Below is a small trained network, with its code and all its weights. Each question gives an input and a class and asks what happens when units are switched off, that is, made to give their printed mean instead of their output.

import numpy as np


def w(rows, s, z=0):
    codes = np.array(rows[::2]) - 128.0
    scale = np.full(codes.shape[1], s)
    scale[-1] = z or s
    return codes * scale


def norm(h):
    return h / np.sqrt((h * h).mean(-1, keepdims=True) + 1e-5)


def f(y):
    return y / 2 * (1 + np.tanh(0.7978845608 * (y + 0.044715 * y**3)))


def log_softmax(a):
    a = a - a.max(-1, keepdims=True)
    return a - np.log(np.exp(a).sum(-1, keepdims=True))


def net(x, mask):
    res = np.array(x, float).reshape(1, 7) / 4 @ E
    u = 0
    for l in range(2):
        y = f(norm(res) @ A[l][:, :-1].T + A[l][:, -1])
        res = res + np.where(mask[u : u + 6], y, B[l][:, -1]) @ B[l][:, :-1]
        u += 6
    return log_softmax(norm(res)[-1] @ U[:, :-1].T + U[:, -1])


A, B = {}, {}
E = w([
[222,76,63,82,203,179,76,42,146],'x0',
[107,214,2,158,79,74,125,57,145],'x1',
[166,183,194,184,105,158,106,75,90],'x2',
[134,132,124,125,130,129,132,131,118],'x3',
[177,65,134,200,140,32,203,78,118],'x4',
[63,105,163,91,126,35,47,63,84],'x5',
[131,123,121,131,128,132,124,136,121],'x6',
],0.0058)
A[0] = w([
[122,54,73,42,200,57,107,202,236,127],'L0N1',
[188,152,91,196,114,249,238,178,207,72],'L0N2',
[65,212,127,82,77,229,60,133,204,146],'L0N3',
[92,188,73,94,83,103,215,2,191,173],'L0N4',
[150,157,184,174,62,185,121,78,114,2],'L0N5',
[223,202,234,222,43,196,95,50,24,53],'L0N6',
],0.0051,0.0041)
B[0] = w([
[129,226,122,131,184,113,174,143,100,217],'L0N1',
[2,73,146,80,142,15,23,44,67,224],'L0N2',
[152,150,63,201,155,130,116,158,73,246],'L0N3',
[176,62,173,134,139,136,79,232,159,253],'L0N4',
[113,212,69,151,138,73,197,95,163,118],'L0N5',
[122,162,132,134,249,84,128,156,221,219],'L0N6',
],0.0092,0.0038)
A[1] = w([
[208,97,51,70,184,177,126,55,155,103],'L1N1',
[183,130,140,105,230,100,157,237,50,217],'L1N2',
[20,190,185,238,13,81,247,241,136,72],'L1N3',
[129,172,10,172,46,90,109,85,208,84],'L1N4',
[84,113,47,32,132,83,226,200,134,2],'L1N5',
[160,47,115,210,112,51,255,57,138,52],'L1N6',
],0.0072,0.0031)
B[1] = w([
[143,182,130,100,95,105,229,135,39,186],'L1N1',
[137,73,133,186,73,122,95,106,171,254],'L1N2',
[195,118,89,94,153,141,167,75,86,214],'L1N3',
[110,23,247,82,100,173,161,134,216,157],'L1N4',
[132,210,181,145,215,119,94,105,170,155],'L1N5',
[67,214,76,145,36,202,68,189,139,162],'L1N6',
],0.012,0.0081)
U = w([
[144,102,98,160,128,109,117,114,103,253],'0',
[165,165,103,87,130,150,254,119,37,98],'1',
[83,208,64,164,71,252,69,163,101,90],'2',
[129,12,220,95,96,196,173,141,203,88],'3',
[122,227,145,154,214,85,160,129,194,99],'4',
[127,93,89,163,132,101,109,96,94,160],'5',
[40,125,132,69,93,66,75,61,76,65],'6',
],0.01,0.0078)

Each question gives the input, the list of numbers given to net, and the class t.
The units are the neurons (one row each of A and B). Each row of codes is followed by its name. A weight is (code - 128) times the scale printed after its matrix; where a second scale follows, it is the last column's (A, B and U).
mask holds one flag per neuron, layer by layer. A switched-off neuron (its flag False) gives its mean, the last column of its row in B, instead of its output. The means were averaged over made-up inputs and are rounded, as every weight is.
A unit's drop is (log p(t) with every unit on - log p(t) with that unit switched off) / (log p(t) with every unit on - log p(t) with every unit switched off).
The circuit of an input: a set's keep is (log p(t) with only the set's units on - log p(t) with every unit switched off) / (log p(t) with every unit on - log p(t) with every unit switched off). Starting from all 12 units, units are removed one at a time, each time the one whose removal leaves the highest keep (on an exact tie, the one counted first), for as long as the keep stays at least 0.8.
circuit, biggest first: the units of the circuit, biggest drop first
k most important neurons: the k neurons with the biggest drops, biggest first
top k neurons in layer l: the k neurons of layer l with the biggest drops, biggest first
input [1,0,-2,6,-8,7,3], class 2: circuit, biggest first	(L0N2)
input [3,-1,3,2,-6,5,-3], class 2: top 2 neurons in layer 0	(L0N2; L0N3)
input [7,-3,-8,-4,-1,-3,-5], class 4: 2 most important neurons	(L0N1; L1N5)
input [4,-6,-2,-3,7,-4,5], class 2: circuit, biggest first	(L1N6; L0N4)
input [-4,8,-1,-1,-5,8,4], class 3: circuit, biggest first	(L1N4; L0N2)
input [5,-4,5,-4,8,3,3], class 2: 2 most important neurons	(L1N6; L0N4)
input [8,-3,-7,5,-5,-8,-2], class 1: 2 most important neurons	(L1N1; L0N4)
input [4,-1,0,-1,-4,3,0], class 1: 3 most important neurons	(L1N1; L0N4; L0N2)
input [1,4,6,-4,-5,-7,8], class 5: 3 most important neurons	(L0N2; L0N3; L1N6)
input [7,-6,2,-5,-6,-3,-2], class 1: 3 most important neurons	(L1N1; L0N4; L1N6)
input [7,6,2,1,-6,-3,-6], class 1: 2 most important neurons	(L1N1; L1N2)
input [-6,1,-8,-2,8,-7,1], class 2: 2 most important neurons	(L1N6; L0N6)
input [5,3,5,-4,5,-6,5], class 6: top 2 neurons in layer 0	(L0N2; L0N3)
input [6,0,-4,-1,0,-7,-4], class 6: top neuron in layer 1	(L1N3)
input [-2,3,1,-1,-4,-4,6], class 5: circuit, biggest first	(L0N3; L0N2)
input [0,2,4,-1,1,1,-4], class 4: 2 most important neurons	(L0N6; L0N5)
input [6,4,-3,-1,-1,-4,-2], class 1: 2 most important neurons	(L1N1; L0N6)
input [1,-3,4,-2,-6,-6,-7], class 5: 2 most important neurons	(L0N2; L0N3)
input [-3,-4,8,-6,4,7,-1], class 4: top 2 neurons in layer 1	(L1N2; L1N4)
input [-5,-4,1,1,-2,1,-1], class 1: circuit, biggest first	(L1N3)
input [-7,3,-6,3,3,-8,0], class 6: top 2 neurons in layer 0	(L0N2; L0N6)
input [5,0,-8,-1,3,3,7], class 4: circuit, biggest first	(L1N5; L0N1)
input [-4,1,-5,4,-2,1,-5], class 4: top 2 neurons in layer 0	(L0N1; L0N4)
input [-7,-5,6,5,-4,-1,-1], class 1: 2 most important neurons	(L1N3; L0N4)
input [5,2,-8,-7,5,-6,-4], class 4: circuit, biggest first	(L1N5; L0N1)
input [5,4,-7,4,-1,4,-1], class 4: 2 most important neurons	(L1N5; L0N1)
input [6,6,-7,5,-3,6,-5], class 4: top 3 neurons in layer 0	(L0N1; L0N2; L0N4)
input [2,8,1,1,5,-4,-8], class 3: circuit, biggest first	(L1N4)
input [1,3,3,0,-4,-1,-7], class 5: 2 most important neurons	(L0N3; L1N6)
input [0,-1,5,5,7,-3,7], class 2: top 2 neurons in layer 0	(L0N4; L0N1)
